In the rows, 128 means zero.
Each row has two labels, one from each of two sets.
[127 156 143 132  96 109 122 129 121 130 139  97 130 155 127 135 130 123
 131  74 119 147 151 112 127 125 137 153 150 123 133 127 127 128 121 131
 105  96 126] | <49>, <60>
[115 139 159 148 129 111 146 137 130 113 127 122 136 152 155 158  90 133
 122  72 134 136 151 138  95 111 139 112 114 131  94 128 122 128 128 128
 113 131 129] | <45>, <62>
[130 151 115 129 138 100 116 120 103 135 141 138 103 166 151 139 121 127
 128  65 104 141 133 114 116 127 142  69 134 122  99 134 157  93  74 118
  81  71 151] | <45>, <70>
[131 161 159 124 110  78 121 131  79 129 169 106 116 180 149 156 130 125
 127  33 108 140 149 120  95 112 133 111 133  87  98 141 150 133  77 121
 100  65 146] | <45>, <60>
[142 131  92 132 118 123 123 125 127 138 154 108 131 142 128 119 138 127
 126 100 126 139 128  97 127 124 137 116 148 128 146 120 139 118  89 122
  78 118 137] | <49>, <70>
[142 161 111 125 126  94 126 115  85 128 141 117 117 160 129 129 140 130
 135  85 106 154 129 110 123 123 147 115 149 113 125 125 128 124  77 121
  60  84 150] | <45>, <70>
[131 149 120 131 116 113 128 125 133 134 140  87 122 172 130 138 125 130
 137  60 126 134 134 110 119 119 143 139 142 130 149 120 132 123 106 122
  85 123 133] | <49>, <60>
[126 171 123 123 110 100 126 127  73 132 166 120 155 148 118 149  96 130
 122  56  99 141 116 119 124 136 151 117 130 121 133 127 132 122  94 124
  56  94 148] | <49>, <60>
[120 153 157 124 115 128 131 135 104 140 125  98 146 145 138 138  93 129
 121  27 136 134 137 124 111 112 149 165 137 122 112 121 145 130 160 128
 114 132 122] | <49>, <60>
[105 132 150 117 123 101 129 139 158 110 139 130 144 136 149 186 103 125
 114 138 134 118 140 123 127 118 119 137 102 151  99 145 134 149 162 140
 176  94 125] | <45>, <62>
[139 143 138 123 139 117 123 123  81 143 151 104 113 165 139 119 128 129
 132  18 124 138 127 131 102 116 149 128 151  80 131 122 152 120  93 108
  79 124 131] | <49>, <62>
[120  99 113 130 147 122 126 126 181 111 149 124 145 138 150 158 146 128
 124 153 132 131 144  91 115 112 116 122 122 110 131 135 136 135 131 127
 165 126 119] | <45>, <67>
[123 128 147 126 130 116 127 128 131 139 147 112 132 176 130 135 110 127
 133  54 136 133 134 123  97 116 132 122 130 120 135 125 148 121 116 123
  96 148 123] | <49>, <62>
[147 176  97 146 136  88 117 111  36 161 151 115 114 148 160  81 140 126
 120   4  89 168 141 107  98 106 171  57 184  85  67 115 228 111  33 105
   4  48 174] | <49>, <70>
[125 137 134 145 119 107 127 123 117 148 175 123 159 157 130 127 113 124
 126  43 114 144 132 107  80  94 130 119 129 113 130 135 165 116 104 122
  67 146 141] | <49>, <67>
[119 132 164 128 133 134 124 132 120 150 137 104 123 163 152 115  90 131
 126   4 130 126 137 150  96 114 140 131 146 131 116 136 171 114 143 127
  93 152 123] | <49>, <62>
[121 126 117 132 135 111 130 127 144 122 164 124 155 147 144 156 117 129
 123 103 127 138 139 110  91 113 135 101 107 123 120 136 149 116  97 124
 102 133 135] | <45>, <67>
[138 163  95 126 132  99 130 118  96 126 151 114  96 147 130 135 140 125
 145 106 101 144 147  95 145 126 138  94 144 107 138 125 138 138  85 114
  69  68 150] | <45>, <70>
[124 142 169 139 123 122 128 131 122 134 128  78 134 175 125 114 116 131
 123  26 143 142 145 126  96 116 145 173 149 127 127 122 134 129 137 131
 103 154 118] | <49>, <60>
[123 158 162 137  94 103 125 129  98 135 125  86 130 163 118 136 109 128
 129  52 125 146 131 134 122 119 143 153 138 139 110 130 128 135 130 128
  92 102 133] | <49>, <60>
[134 152 113 144 108  92 126 123 119 128 155 101 133 149 128 120 142 127
 133  48 106 156 134  94 117 125 134 109 152 136 123 116 162 129  91 122
  79  78 145] | <49>, <70>
[128 135 127 147 121 107 131 122 100 126 174 112 169 157 133 116 120 133
 136  52 117 156 163  93  82 113 139 114 144  99 129 127 149 124 113 126
  68 138 141] | <49>, <67>
[139 149 102 146 133 120 127 116 131 114 109 100 102 142 112 106 137 126
 132 100 124 146 132 111 148 135 147 107 158 165 134 120 133 123  92 127
  85 107 133] | <49>, <70>
[111 144 160 106  83 120 133 139 164 116 126  95 139 155 105 182 106 139
 131 148 134 106 128 117 159 140 114 198 131 139 175 125  89 142 190 158
 172 103  85] | <49>, <60>

Each row has two labels, one from each of two sets.
[126 140 133 132 145 128 141 145 141 110 130  99 133 136 135 124 118 138
 113 129 133 103 116 132 129 130 136 129 116 143 131 122 128 126 135 119
 116 141 143] | C, Q
[128 118 143 137 152 124 117 115 108 147 122 121 135 117 132 129 150 117
 129 120 174 159 124 112 142 119 132 128 101 144 122 127 147 141 111 128
 117 117 112] | P, A
[119 129 141 124 140 142 116 117 129 132 138 119 133 121 131 105 148 117
 132 121 162 144 124 131 136 119 118 109 104 156 126 119 133 134 108 125
 121 111 136] | V, Z
[135 133 123 123 127 120 163 146 119 131 104 101 146 137 122 136 122 181
 139 142 109 125 126 126 123 132 152 156 125  86 136 114 150 141 119 124
 120 133 118] | P, Q
[122 112 114 141 134 133 120 123 111 143 130 164 138 118 123 142 141 110
 145 120 128 152 124 112 133 122 138 143 137 113 114 127 135 135 108 151
  97 135 106] | P, A
[131 151 130 119 122 119 160 131 129 126 133 115 119 136 127 119 114 149
 123 144 111 104 134 137 118 127 134 128 139 135 139 128 122 151 126 144
 115 135 143] | C, Q
[125 148 165 109 137 135 159 129 128 120 122  83 134 138 114 104 113 169
 132 140 122  95 132 121 138 124 138 117 127 117 133 108 129 151 104 130
 122 146 144] | V, Q
[133 114 129 131 141 142 147 135 118 114 101  94 157 136 126 117 124 184
 145 135 109 125 134 118 133 141 140 141 146  75 125 117 143 142 102 130
 141 139 119] | P, E
[129 105 146 141 145 133 138 114 106 137 111 125 138 125 113 121 218 139
 137 121 151 157 120 121 132 130 135 183 107 121 120 111 158 147  98 144
 127 125 123] | P, Z
[131 126 110 129 130 122 111 149 148 113 120  97 141 132 130 127 124 134
 123 103 144 117 150 130 127 147 121 122 120 133 126 128 111 109 172 111
 143 145 142] | R, E
[138 126 119 126 128 153 137 129 141 118 114  64 150 111 136 116 122 175
 131 126 145 123 146 131 132 126 131 142  93 115 128 120 131 113 159 105
 141  81 137] | R, E
[127 141 162 120 152 142 145 140 122 114 129  45 136 150 128  75 117 188
 136 126 143 103 135 141 137 131 118 100 139 132 133 117 124 156  88 123
 112 136 149] | C, E
[137 146 110 115 122 131 143 142 130 125 124 113 131 139 132 137 115 163
 117 133 122 102 135 124 121 131 143 141 109 122 129 118 120 107 152 105
 128 142 152] | R, Q
[128 133 157 113 133 129 135 135 127 118 130  99 158 137 134 100 118 153
 114 133 130 101 126 135 128 108 135 107 136 134 139 126 130 148 104 131
 116 134 152] | C, Q
[119 135 180 129 147 124 124 119 112 139 124 139 127 126 134 116 133 108
 125 138 161 145 110 139 138 118 134 117 120 154 125 127 162 158  86 157
 105 128 127] | V, A
[123 142 151 122 114 123 140 131 129 123 113 111 132 147 121 116 119 169
 131 139 100  98 130 126 142 133 124 124 135 112 129 118 131 142 120 108
 111 139 145] | V, Q
[140 120 114 134 113 132 150 130 121 140 116 112 140 123 132 144 128 156
 136 133 119 121 129 116 119 139 135 147 124 111 133 111 134 122 133 121
 130 138 126] | P, Q
[128 123 163 132 141 126 133 120 118 122 142 125 119 126 131 121 141 116
 129 127 153 139 109 128 131 116 133 122 129 136 127 132 141 156  90 146
 111 121 121] | V, A
